Where the symbols take the elements:
η: z164->z825, z257->z436, z594->z874, z77->z718, z169->z621, z413->z566, z566->z521, z825->z303, z718->z283, z128->z542, z423->z629, z415->z79, z456->z836, z297->z193, z409->z594, z283->z335, z736->z519, z294->z936, z551->z142, z79->z827, z335->z931, z967->z77, z952->z632, z340->z694, z458->z742, z336->z860, z706->z680, z905->z955, z922->z566, z583->z602, z308->z557, z125->z982, z647->z706, z860->z595, z874->z198, z632->z128, z982->z905, z132->z336, z712->z257, z519->z737, z383->z779, z997->z845, z542->z193, z602->z294, z629->z736, z509->z993, z924->z328, z568->z436, z827->z519, z142->z413, z993->z551, z836->z511, z737->z23, z684->z845, z541->z423, z398->z905, z197->z398, z270->z409, z621->z647, z198->z30, z835->z409, z326->z922, z23->z125, z403->z458, z936->z967, z595->z456, z175->z647, z329->z132, z680->z485, z930->z594, z557->z509, z436->z155, z935->z835, z495->z684, z30->z557, z155->z164, z193->z602, z111->z737, z931->z169, z485->z458, z521->z952, z661->z595, z742->z742, z95->z297, z845->z142, z694->z270, z511->z495, z779->z661, z328->z930, z563->z519, z955->z175, z303->z509
β: z164->z436, z257->z142, z594->z328, z77->z922, z169->z542, z413->z79, z566->z326, z825->z155, z718->z197, z128->z952, z423->z835, z415->z551, z456->z629, z297->z77, z409->z694, z283->z329, z736->z423, z294->z132, z551->z30, z79->z30, z335->z718, z967->z294, z952->z967, z340->z997, z458->z175, z336->z661, z706->z621, z905->z125, z922->z415, z583->z283, z308->z297, z125->z737, z647->z169, z860->z132, z874->z30, z632->z521, z982->z595, z132->z680, z712->z997, z519->z629, z383->z955, z997->z409, z542->z632, z602->z335, z629->z541, z509->z825, z924->z142, z568->z736, z827->z509, z142->z993, z993->z198, z836->z595, z737->z495, z684->z511, z541->z935, z398->z860, z197->z197, z270->z340, z621->z931, z198->z594, z835->z845, z326->z827, z23->z111, z403->z456, z936->z602, z595->z779, z175->z684, z329->z308, z680->z647, z930->z924, z557->z329, z436->z566, z935->z495, z495->z836, z30->z874, z155->z257, z193->z95, z111->z458, z931->z128, z485->z706, z521->z718, z661->z383, z742->z935, z95->z566, z845->z340, z694->z568, z511->z456, z779->z175, z328->z413, z563->z270, z955->z982, z303->z164

The rows follow the links: the fewer symbols apart two elements are, the more alike their rows tend to be.

Some elements and rows for them; each showing differs a little:
z197 ->   44    25    16    19   -27    37   -21     3    -5   -54    41     9   -47   -43    33     0    -6   -58   -37    61     5   -83   -52   -44   -25     8    21    30    15    -7    44    39    -1     3    -9   -45    -3    24   -41    -6   -24    19    45   -47   -34   -37   -61     8    -3    -8   -15  -100    87    -2    54   -51    16    79     2    36   -29    11   -13    14    17     3    24    -8    16   -27
z193 ->  59   49  -21   26  -32   64  -33    3   33  -20  -14  -37  -74    2   38   -8   -8  -12    8   32   37    1  -25  -51  -24  -12  -13  -20   53   20  -25   11  -66   22   37  -46   -8  -38  -23  -60    6   52   67   -8  -22  -43  -76  -45   64   13  -34  -11   78   -1   -6  -30  -42    1   14   39  -23    2   -6   38   -5    7   59  -56   19   28
z511 -> -46  -39   47  -47   45  -64   -9    5  -46   19   35   -5   33  -28   -6  -43   43   -2  -33  -12  -40  -35  -45    4  -23    1    2   14  -12  -50   64   17   48   33  -24   35  -13   39   11  102  -32  -58  -93   11    3   19   84   56  -29   -9   -2  -46  -39   27   25   -4   -9   22  -10   -5   16   45   18   15    1  -22  -33   40  -25  -24
z680 ->  30   40  -13  -17   11   22  -93   11   20  -20   16  -40  -50   -8   22  -60   49  -18   -5   -7  -10  -52  -98  -29  -62   28   13  -26   27  -22   25   49   -4   14    7   15  -17   20  -12   40  -53  -35  -46   52   -9  -46  -32   -9   29   13  -21  -30   60   36   15  -59  -88   11   10    8  -47   44   22   59    4  -29   10  -27   28   16
z924 ->  -6   13  -57   19    3    4   -3   -5   37   -8  -34   48   50   41  -48   46  -16   19   45  -44  -10   40   48   67   38   43   29  -19  -51   36  -47  -16   34  -87   -8   44   18   15   23  -32    5  -25   -7   45   32    5  -21  -27  -38    9   52  102  -40  -21  -35   21    6  -43   16  -57  -16  -37   -1  -52   13   -6  -54   12   30   14
z132 ->  50   28    3    5  -15   38  -56    3    7  -57   39    3  -42  -35   27  -21   16  -56  -35   42    4  -90  -84  -39  -45   29   26    8   15  -13   43   46    1   -3   -8  -21   -7   34  -43   14  -48    0   10   -4  -24  -52  -59    5    4    1  -15  -86   88    9   47  -53  -22   72   10   22  -46   19   -4   24   17  -12   11  -17   28  -13
z509 ->  -9  -19    8   39  -25    6   85   -9  -11   -5  -12   38   24    2  -15   70  -59   -1    3   26   13   26   95   18   57  -16   -7   35  -22   31  -18  -36    0  -28   -5  -44   20   -7    3  -71   53   45   82  -72   -8   29   -7    1  -28  -12   16   13  -28  -40   -3   38   95    5   -7    6   35  -49  -28  -69   -4   37    2   21   -8  -17
z779 ->  -8  -12   31  -16   18  -20  -17    8  -30  -37   49   27    6  -46    5  -17   23  -41  -52   17  -26  -93  -65   -5  -24   27   38   28  -28  -40   76   39   51  -12  -31    9   -1   60  -22   68  -53  -37  -44  -11  -17  -13   15   49  -58  -17    4  -92   24   14   55  -27   10   72   -4   -8  -22   33   -3    8   29  -10  -32   28    3  -46
z551 ->  -1    9  -46   34  -11   17   23  -10   32  -10  -34   60   43   35  -38   66  -40   15   35  -28    1   34   67   62   48   35   33   -9  -49   43  -47  -22   26  -91   -9   21   21   10   18  -56   18   -1   27   13   26    9  -29  -24  -48    2   50   86  -33  -34  -28   30   38  -34    7  -53  -11  -50  -13  -63   15   16  -44   10   27    1
z169 ->  45   43  -25   -5   -6   40  -81    6   38   -6   -8  -50  -58   10   31  -56   35   -3    7   -3   12  -14  -76  -41  -55    5   -7  -37   50   -1  -11   27  -42   32   27   -2  -16  -24  -16    0  -29    3  -10   49   -9  -47  -46  -34   65   23  -33   -2   64   27   -6  -48  -96  -11   10   20  -43   31   17   69   -9  -22   39  -54   22   35
z557 ->  29   16  -35   55  -43   46   36  -11   26  -41  -15   57    6    5  -19   77  -59  -16   18   20   21    3   65   29   47   18   25   19  -25   50  -38  -15    1  -71   -7  -30   26    2  -10  -89   29   36   90  -36   -2   -6  -70  -26  -32    2   34   31   22  -44   -3    9   64    9   13  -14  -11  -59  -24  -64   11   28   -6    1   26   -6
z836 -> -41  -40   51  -47   40  -59   -9    9  -48    2   39    1   25  -34   -7  -39   36  -17  -41    1  -39  -49  -55   -3  -27    7    5   20  -19  -51   66   23   48   25  -28   29  -10   45   -4   94  -39  -51  -84    7   -4   12   72   58  -38  -14   -4  -66  -24   22   34   -2    4   41  -13   -3   10   38   11   17   11  -19  -35   43  -21  -32
z423 -> -60  -44   31  -45   35  -65   23    2  -36   72   -9  -42   33   15   -8  -38   29   50    8  -38  -17   63   19    9    5  -43  -45   -8   11  -27   -9  -27   -3   62    1   26  -14  -26   37   53   19  -18  -69   22   19   50  100   24   21   -1  -11   32  -84   20  -29   33  -12  -51  -21    2   50   19   23   18  -31   -8    1   24  -47   13
z718 ->  63   37  -13   24  -42   65  -25    2   23  -32    7  -19  -73  -15   39  -10  -13  -23   -6   40   38  -29  -36  -53  -26  -16   -6  -10   46   13  -12   18  -55   19   21  -48   -4  -32  -37  -44   -3   56   67  -18  -21  -45  -85  -29   46   16  -34  -43   92   -2   12  -39  -28   30   11   36  -35   -2  -10   35   -2    1   66  -54   17    7
z303 -> -10  -32   25   26  -24   -1   94  -10  -27    4   -3   24   15  -13   -3   58  -56    0   -9   38   18   24   89   -2   48  -38  -16   41   -6   21  -11  -39  -13    9   -1  -49   17  -23   -3  -56   55   57   81  -81  -11   33    7   10  -15  -17    5  -12  -22  -34   -1   40   96   14  -11   22   47  -43  -27  -47   -6   40   19   20  -29  -25
z413 ->  -2   16  -50   37  -10   16   17   -8   40   -8  -36   50   35   41  -39   67  -34   17   47  -32    1   42   72   59   48   34   29  -11  -44   44  -52  -22   22  -84    0   17   22    7   23  -60   23   -3   29   17   24    6  -29  -34  -36    5   47   96  -33  -27  -30   27   28  -43   13  -46   -8  -49  -12  -61   14   15  -40    3   26   11
z694 -> -54  -26    4  -24   26  -43   32   -3   -9   72  -35  -32   36   37  -19   -7    9   60   36  -48   -9   86   59   25   29  -33  -36  -19    2    0  -35  -41  -10   30   11   25   -4  -37   45   10   41   -8  -37   23   28   48   79   -4   20    1    2   81  -89    9  -50   43   -7  -77  -14  -11   46   -5   20   -4  -25    2   -3   12  -35   26
z874 ->   3   19  -57   30   -3   13   -2   -5   40  -16  -31   53   46   39  -39   56  -20   10   41  -39  -11   28   51   65   38   52   39  -16  -50   38  -37  -12   39  -97   -9   37   20   25   18  -41    1  -22    2   33   27   -5  -28  -26  -46    4   51   95  -30  -21  -22   22   16  -36   12  -56  -18  -37   -3  -59   22    2  -56   12   36    8
z155 -> -11  -42   30   20  -22   -7   94  -13  -30   10  -12   17   17  -10   -3   50  -51    8  -13   32   26   36   83   -4   47  -48  -29   35   -3   19  -17  -46  -25   16    4  -47   20  -28   -5  -54   60   60   77  -76  -10   37   19    8  -13  -13   -2  -13  -36  -33   -9   52   92   11  -13   23   49  -41  -29  -41   -9   40   21   17  -36  -17
z456 -> -44  -39   50  -48   41  -56   -5    8  -49   16   38   -7   27  -32   -3  -45   43   -8  -36   -7  -36  -41  -52    1  -24   -2    1   14  -14  -50   60   19   45   35  -26   33  -13   38    1  101  -35  -52  -89    9   -3   17   81   58  -34  -15   -3  -61  -33   28   31   -5   -6   31  -13   -3   17   43   14   21    4  -19  -29   38  -27  -25

Each walk starts at a row. The symbols on each line, taken left to right, move it on to the next element.
Each answer is a row, close to the row of the element it stands for.
start -12  -21   39  -13   16  -28   -7    5  -37  -37   53   28    9  -51    5  -16   16  -39  -54   24  -27  -90  -56   -6  -17   22   33   32  -28  -39   80   35   54   -7  -37    7   -3   61  -25   70  -45  -37  -37  -22  -16   -3   18   56  -59  -20    6  -93   18   11   60  -23   25   72   -7   -2  -10   26   -3    1   21   -8  -30   37   -2  -46
η β η β β β	-13    2   25  -26   28  -29  -46    8  -24  -20   48    0   -4  -35    8  -40   42  -26  -32    3  -41  -77  -77   -3  -35   29   24   15  -12  -42   73   49   52   10  -30   24  -14   56   -6   86  -54  -61  -74   13   -9  -12   21   40  -29   -8   -7  -62   16   33   50  -47  -31   39   -4   -2  -18   50   19   27    9  -26  -23   26    1  -25
η β η η β η	 39   45  -25  -15    1   35  -90    9   31   -8    1  -50  -55    6   25  -63   40   -6    7   -6   11  -17  -83  -36  -55   12   -4  -38   46   -4   -6   33  -32   27   22   10  -19  -14  -11   18  -37  -10  -28   56   -5  -48  -40  -29   57   19  -29   -4   64   30   -4  -50  -98   -9   16   15  -45   39   21   68   -5  -27   25  -47   24   31
start -22  -26   45  -22   23  -37   -5    5  -42  -25   46   21   14  -45   -2  -14   19  -38  -45   18  -39  -79  -52   -5  -20   21   27   35  -27  -46   82   31   56    4  -33   12   -7   65  -15   76  -38  -46  -50  -17  -16    2   34   60  -51  -21    8  -89    4   12   56  -17   25   65   -8   -1    0   32    2   -1   18   -5  -34   43   -8  -43
η η β η η η	 -8  -10   33  -12   18  -21  -16    5  -33  -36   54   26    2  -48    3  -15   18  -41  -48   23  -32  -90  -62   -4  -20   23   38   32  -26  -37   82   41   56   -7  -34    6   -3   64  -19   68  -48  -44  -43  -16  -16   -9   13   50  -55  -17    7  -92   22   14   58  -30   15   70   -4   -2  -16   28   -1    3   22  -11  -29   36    3  -45
β β β η β	 -1  -11   33   -9   17  -22  -13    8  -31  -37   50   34    7  -51    7  -14   13  -42  -48   19  -27  -95  -63   -4  -22   26   41   29  -29  -39   77   41   52  -16  -34   10    1   56  -22   65  -52  -34  -36  -17  -16  -14    9   48  -61  -18    3  -97   25    9   59  -25   16   76   -4   -8  -18   26   -6    5   29   -8  -29   26    6  -46
start -59  -33   14  -42   38  -57   12    1  -17   63  -24  -32   38   31  -18  -27   28   54   21  -47  -18   72   26   24    9  -21  -35  -16    0  -18  -18  -28   10   38    8   42  -11  -18   48   40   19  -32  -71   39   22   42   96    9   19   -2    2   60  -88   17  -38   38  -20  -64   -9  -12   42   12   23    8  -21  -13  -20   22  -32   24
β β η η η β β η	-20  -40   26   19  -22  -12   96   -9  -29   24  -15   10   17   -7   -5   45  -49   15   -2   26   26   51   89   -2   50  -52  -32   31    3   17  -27  -45  -24   20    4  -48   12  -38    3  -49   64   60   73  -69   -2   44   21    5    2  -12   -3    4  -39  -33  -17   49   88   -3  -18   19   53  -40  -23  -42  -22   36   32   13  -37  -13
η β η β η η η β η	 58   40  -24    8  -34   58  -44    2   30   -7   -8  -45  -65    8   36  -31    6   -6   10   21   39    6  -42  -49  -32  -18  -23  -30   61   14  -34    7  -70   36   35  -35  -14  -49  -28  -42   -1   46   48   11  -13  -42  -66  -42   74   22  -36   -9   74    7  -16  -32  -57    0   10   35  -30    4    4   50  -14   -3   67  -60   15   31
start  13   25  -11  -34   17   -1  -91   12   10   -8   25  -32  -25   -5   10  -71   56  -13  -12  -14  -14  -40  -99  -21  -54   22    5  -27   21  -28   26   43    4   25   -2   30  -26   18   -7   66  -58  -44  -73   62   -2  -32   -7    1   30   15  -16  -23   42   40   15  -54  -88    7    7    3  -43   46   31   59   -2  -38    5  -17   20   15
β β β η η η β β	 53   45  -23    3  -27   53  -57    5   35   -9  -15  -54  -66   16   34  -41   17   -7   11   12   33    3  -47  -48  -43   -9  -21  -32   57   13  -27   13  -64   32   34  -20  -16  -39  -20  -31  -10   31   31   24  -12  -44  -62  -42   78   22  -33   -1   69   13  -16  -39  -73  -14   14   33  -32   13    7   55   -9   -7   55  -58   19   38
η β η η β	 57   40  -27   35  -48   64   -1   -2   29  -19  -16  -23  -58    1   29   13  -31  -11   13   35   42   11   12  -37   -1  -22  -17   -7   43   34  -44   -2  -64   11   32  -59    1  -46  -21  -79   25   69   93  -27  -15  -25  -81  -44   55   11  -25    0   68  -14  -10  -18   -9   -1    8   39  -13  -22  -11   13  -12   16   66  -49   13   21
start -57  -30    2  -32   35  -50   23   -2   -7   60  -31  -17   52   36  -31   -4   17   55   30  -53  -16   78   48   38   25  -16  -25  -19  -14   -2  -34  -35   10   13    4   43   -2  -14   47   22   26  -29  -60   36   29   43   83    0    5    2   13   81  -95    9  -44   46   -8  -71  -10  -25   39   -2   16  -11  -14   -6  -28   23  -27   20
η β β β η β	  3   18  -53   41  -10   22    6   -8   38  -16  -30   60   35   34  -35   63  -35   13   42  -35    1   21   53   62   44   43   42  -12  -53   44  -41  -15   30  -98  -12   30   28   17   17  -49    5  -10   17   25   26    0  -40  -30  -56    4   49   87  -23  -27  -22   20   26  -29   11  -58  -25  -43  -11  -59   22    6  -44    3   37    0
η η η η η	-21    4  -40   27   -2   -1   34   -9   22    6  -35   46   47   36  -40   64  -34   24   46  -33   -9   52   83   64   56   26   19   -3  -46   39  -48  -29   27  -71  -10   18   20    6   31  -47   30  -10   18    7   22   23   -4  -20  -34    0   48   96  -54  -21  -27   33   41  -52    6  -45   13  -46   -2  -65    8   18  -39   17   12    6
start  -54   -35    40   -53    51   -64   -12     8   -43    27    23   -12    35   -11   -11   -47    48     9   -22   -24   -41   -17   -39    11   -20     6     0     5   -18   -50    53    10    43    27   -21    46   -13    35    20    97   -29   -63  -105    27     6    25    87    47   -26   -11    -4   -25   -55    31    13     4   -20     1   -13   -15    18    44    22    22     2   -20   -39    37   -19   -14
β β β β η η η	-64  -44   38  -39   33  -67   44   -2  -37   73   -4  -39   31    6  -10  -27   19   45   10  -29  -16   64   39    7   18  -50  -49    1   13  -24  -10  -34   -3   64   -1   15  -13  -28   41   42   38   -9  -51    1   14   57  100   21   19   -6  -13   26  -84   17  -28   36    2  -50  -21   12   62   15   18    7  -35    1    7   25  -54    7
β β β η η β η	-16  -16   -5   32  -17    0   76  -12    0    3  -25   38   36   15  -23   73  -53   14   18    4    8   48  106   35   63  -11   -4   28  -28   35  -36  -38    5  -37   -2  -22   20  -11   19  -68   52   32   63  -47    5   35    1   -6  -25  -11   28   49  -45  -38  -19   47   85  -23   -7  -12   36  -50  -23  -68   -2   36  -11   23  -14   -9
start -28  -39   15   16  -12  -15   91  -11  -19   22  -22   19   31    8  -15   54  -48   24    9    9   15   60  103   16   57  -36  -23   23  -14   24  -31  -53  -14    3    3  -28   17  -29   11  -54   65   47   58  -57    2   42   29    4  -15  -14   10   26  -57  -33  -22   58   82  -17  -11    7   51  -46  -22  -50   -9   34    5   20  -31   -4
β η η β η η	 33   11  -21   47  -44   45   48  -10   21   -5  -31   13  -17   14   10   56  -59    6   21   23   42   44   70   -8   32  -24  -12    2   10   43  -54  -29  -46  -15   21  -47   17  -46  -10  -96   52   74  103  -42   -3   -5  -58  -36   19    2   -3   32   20  -35  -23   22   40  -16    2   12    7  -46  -26  -27   -5   31   41  -29    1    9
η β β η β η	 -9  -23   38  -19   21  -28  -14    5  -38  -31   54   23   13  -44    1  -20   21  -40  -49   20  -33  -86  -60   -2  -24   22   28   30  -24  -40   80   38   52    2  -33    9   -3   59  -21   78  -47  -44  -47  -13  -14   -5   26   53  -51  -15    3  -91   15   12   58  -25   16   72   -5   -1   -8   31    1    1   17  -14  -31   36   -1  -41
start -37  -35   50  -30   33  -51   -5    6  -46   -5   48   10   23  -42   -1  -29   29  -22  -44    7  -38  -66  -51   -1  -18    9   19   29  -22  -52   76   28   55   17  -34   21   -8   54   -5   90  -37  -48  -69  -10   -9   12   60   61  -46  -22   -2  -78  -12   21   44  -12   14   51  -11   -4    7   37    8    7   13  -12  -28   45  -17  -41
β η η η η η	 -7  -16   39   -8   15  -21   -9   10  -35  -36   52   29    6  -49   11  -10   10  -39  -50   26  -27  -90  -54   -9  -23   26   33   30  -28  -37   81   39   52   -9  -34    1   -1   59  -25   63  -44  -33  -32  -25  -19  -11   11   51  -58  -17    1  -99   23    6   60  -23   23   75   -6   -1  -13   26   -7   -3   28   -9  -26   34    1  -44
η η η η β β	 51   49  -24   -5  -15   45  -71    6   38   -9   -8  -51  -65   13   32  -49   25   -9    8    6   23   -6  -66  -48  -51    5  -12  -35   58    3  -16   26  -54   31   35   -9  -19  -24  -21  -12  -19   13    8   37   -9  -48  -53  -38   73   19  -34   -3   69   21   -9  -44  -81   -7   15   28  -39   26   13   63  -11  -19   40  -56   22   36
start -64  -37   37  -47   47  -68   16    6  -36   73   -5  -50   22    8   -3  -38   36   46    7  -41  -28   49   10    5   -2  -34  -35   -9   12  -35   12  -18    7   65    0   32  -13  -13   40   65   11  -35  -77   20   12   46  106   24   19   -9  -13   22  -76   28  -16   24  -19  -50  -18    3   51   35   25   24  -24  -11   -7   21  -47   10
β η η β η η	-47  -19  -15  -24   22  -39   17   -1    0   61  -32  -15   51   41  -33   -9   11   56   36  -55  -10   84   52   43   34  -17  -26  -23  -10    8  -51  -39    5    9    1   39   -4  -27   46   10   26  -24  -48   47   36   41   64  -10   14   11   17  100  -88    6  -52   37  -14  -79   -8  -24   32  -11   23  -10  -26  -12  -19   17  -18   26
η η β η η η β β	-12   17  -52   20    9    2   -6   -4   40    0  -37   42   45   43  -41   40  -13   25   48  -54  -14   39   50   64   36   46   32  -21  -49   37  -42  -15   35  -84   -8   45   18   15   28  -33    2  -31  -14   44   35    5  -10  -27  -42    7   49  104  -44  -16  -27   21   -1  -54   14  -60  -16  -31    3  -51   15   -5  -58   10   27   14
